Below is a small trained network, with its code and all its weights. Each question gives an input and a class and asks what happens when units are switched off, that is, made to give their printed mean instead of their output.

import numpy as np


def w(rows, s, z=0):
    codes = np.array(rows[::2]) - 128.0
    scale = np.full(codes.shape[1], s)
    scale[-1] = z or s
    return codes * scale


def norm(h):
    return h / np.sqrt((h * h).mean(-1, keepdims=True) + 1e-5)


def f(y):
    return y / 2 * (1 + np.tanh(0.7978845608 * (y + 0.044715 * y**3)))


def log_softmax(a):
    a = a - a.max(-1, keepdims=True)
    return a - np.log(np.exp(a).sum(-1, keepdims=True))


def net(x, mask):
    res = np.array(x, float).reshape(1, 7) / 4 @ E
    u = 0
    for l in range(2):
        y = f(norm(res) @ A[l][:, :-1].T + A[l][:, -1])
        res = res + np.where(mask[u : u + 7], y, B[l][:, -1]) @ B[l][:, :-1]
        u += 7
    return log_softmax(norm(res)[-1] @ U[:, :-1].T + U[:, -1])


A, B = {}, {}
E = w([
[45,47,139,115,163,145],'x0',
[68,162,158,77,105,85],'x1',
[239,71,206,168,116,153],'x2',
[121,113,254,176,85,197],'x3',
[75,74,186,46,177,146],'x4',
[142,15,79,57,102,54],'x5',
[167,172,173,85,112,225],'x6',
],0.009)
A[0] = w([
[168,77,188,105,103,192,62],'L0N0',
[187,252,144,119,63,153,78],'L0N1',
[15,204,225,81,151,158,1],'L0N2',
[140,136,156,177,145,221,122],'L0N3',
[136,101,116,80,231,146,55],'L0N4',
[204,196,141,134,175,161,69],'L0N5',
[140,126,168,202,127,66,70],'L0N6',
],0.019,0.0049)
B[0] = w([
[111,3,120,167,206,121,215],'L0N0',
[196,106,44,158,78,180,251],'L0N1',
[31,81,142,36,99,112,254],'L0N2',
[47,176,172,120,82,142,232],'L0N3',
[191,188,110,105,190,117,182],'L0N4',
[157,155,102,141,158,168,200],'L0N5',
[149,195,149,153,60,74,172],'L0N6',
],0.025,0.0098)
A[1] = w([
[78,177,136,134,161,139,164],'L1N0',
[20,150,118,174,138,179,205],'L1N1',
[64,160,82,95,108,75,68],'L1N2',
[96,119,181,131,144,164,27],'L1N3',
[80,139,4,90,158,50,255],'L1N4',
[145,169,163,162,191,149,140],'L1N5',
[208,86,197,131,144,123,88],'L1N6',
],0.022,0.005)
B[1] = w([
[189,125,106,81,68,166,148],'L1N0',
[160,124,68,100,88,1,195],'L1N1',
[138,23,85,150,163,88,185],'L1N2',
[88,79,153,105,96,174,147],'L1N3',
[29,94,106,17,42,137,253],'L1N4',
[122,134,32,111,188,88,140],'L1N5',
[41,124,148,245,130,111,142],'L1N6',
],0.018,0.019)
U = w([
[173,161,149,67,193,159,46],'0',
[140,178,151,80,169,151,2],'1',
[68,54,85,53,81,77,222],'2',
[134,37,188,193,184,140,144],'3',
[144,190,217,110,174,171,7],'4',
[167,189,160,198,71,49,82],'5',
[213,166,58,154,87,213,179],'6',
[157,129,120,137,247,116,24],'7',
],0.015,0.0069)

Each question gives the input, the list of numbers given to net, and the class t.
The units are the neurons (one row each of A and B). Each row of codes is followed by its name. A weight is (code - 128) times the scale printed after its matrix; where a second scale follows, it is the last column's (A, B and U).
mask holds one flag per neuron, layer by layer. A switched-off neuron (its flag False) gives its mean, the last column of its row in B, instead of its output. The means were averaged over made-up inputs and are rounded, as every weight is.
A unit's drop is (log p(t) with every unit on - log p(t) with that unit switched off) / (log p(t) with every unit on - log p(t) with every unit switched off).
The circuit of an input: a set's keep is (log p(t) with only the set's units on - log p(t) with every unit switched off) / (log p(t) with every unit on - log p(t) with every unit switched off). Starting from the 12 units with the biggest drops (on a tie, the unit counted first), units are removed one at a time, each time the one whose removal leaves the highest keep (on an exact tie, the one counted first), for as long as the keep stays at least 0.8.
circuit, biggest first: the units of the circuit, biggest drop first
unit that matters most: the unit with the biggest drop
k most important neurons: the k neurons with the biggest drops, biggest first
k most important neurons of layer l: the k neurons of layer l with the biggest drops, biggest first
drop of u: that unit's drop, to one decimal
input [8,-3,7,-8,4,-3,8], class 7: unit that matters most => L0N4
input [1,-2,7,1,-4,0,-2], class 5: circuit, biggest first => [L0N6 L1N4]
input [-5,-6,8,6,5,2,-5], class 3: circuit, biggest first => [L0N0 L1N4]
input [1,-6,3,7,-7,1,-1], class 5: 4 most important neurons => [L1N4 L0N6 L0N2 L0N3]
input [-1,-6,7,3,3,2,6], class 3: 2 most important neurons => [L0N0 L1N4]
input [-2,2,-2,6,-7,4,-8], class 5: circuit, biggest first => [L0N6 L0N2 L1N4]
input [0,-7,6,7,8,2,8], class 3: 2 most important neurons => [L0N0 L1N4]
input [-8,2,-6,-4,-1,-5,-2], class 6: circuit, biggest first => [L0N1 L0N2]
input [2,5,4,3,-6,8,5], class 3: 2 most important neurons => [L0N2 L1N4]
input [6,-5,5,-3,5,5,0], class 3: 4 most important neurons => [L0N2 L0N0 L1N6 L1N1]
input [3,-7,6,-1,0,3,0], class 3: 2 most important neurons => [L0N2 L1N4]
input [-3,5,6,3,1,2,4], class 3: 2 most important neurons => [L0N0 L1N4]
input [-1,-8,-1,7,-5,-8,-6], class 5: 2 most important neurons of layer 0 => [L0N3 L0N6]
input [0,4,4,1,-4,5,7], class 3: unit that matters most => L0N0
input [-7,-8,3,4,3,4,2], class 3: 3 most important neurons => [L0N0 L1N4 L0N2]
input [7,4,7,-4,2,3,6], class 3: 2 most important neurons => [L0N0 L0N2]
input [-5,-7,1,-2,-4,-5,6], class 6: drop of L0N0 => 0.0
input [-5,-3,3,-8,-4,5,6], class 6: drop of L0N2 => 0.2
input [3,-7,6,-4,-2,-6,8], class 6: drop of L0N5 => 0.2
input [-6,-4,7,-7,6,-2,5], class 6: unit that matters most => L0N1
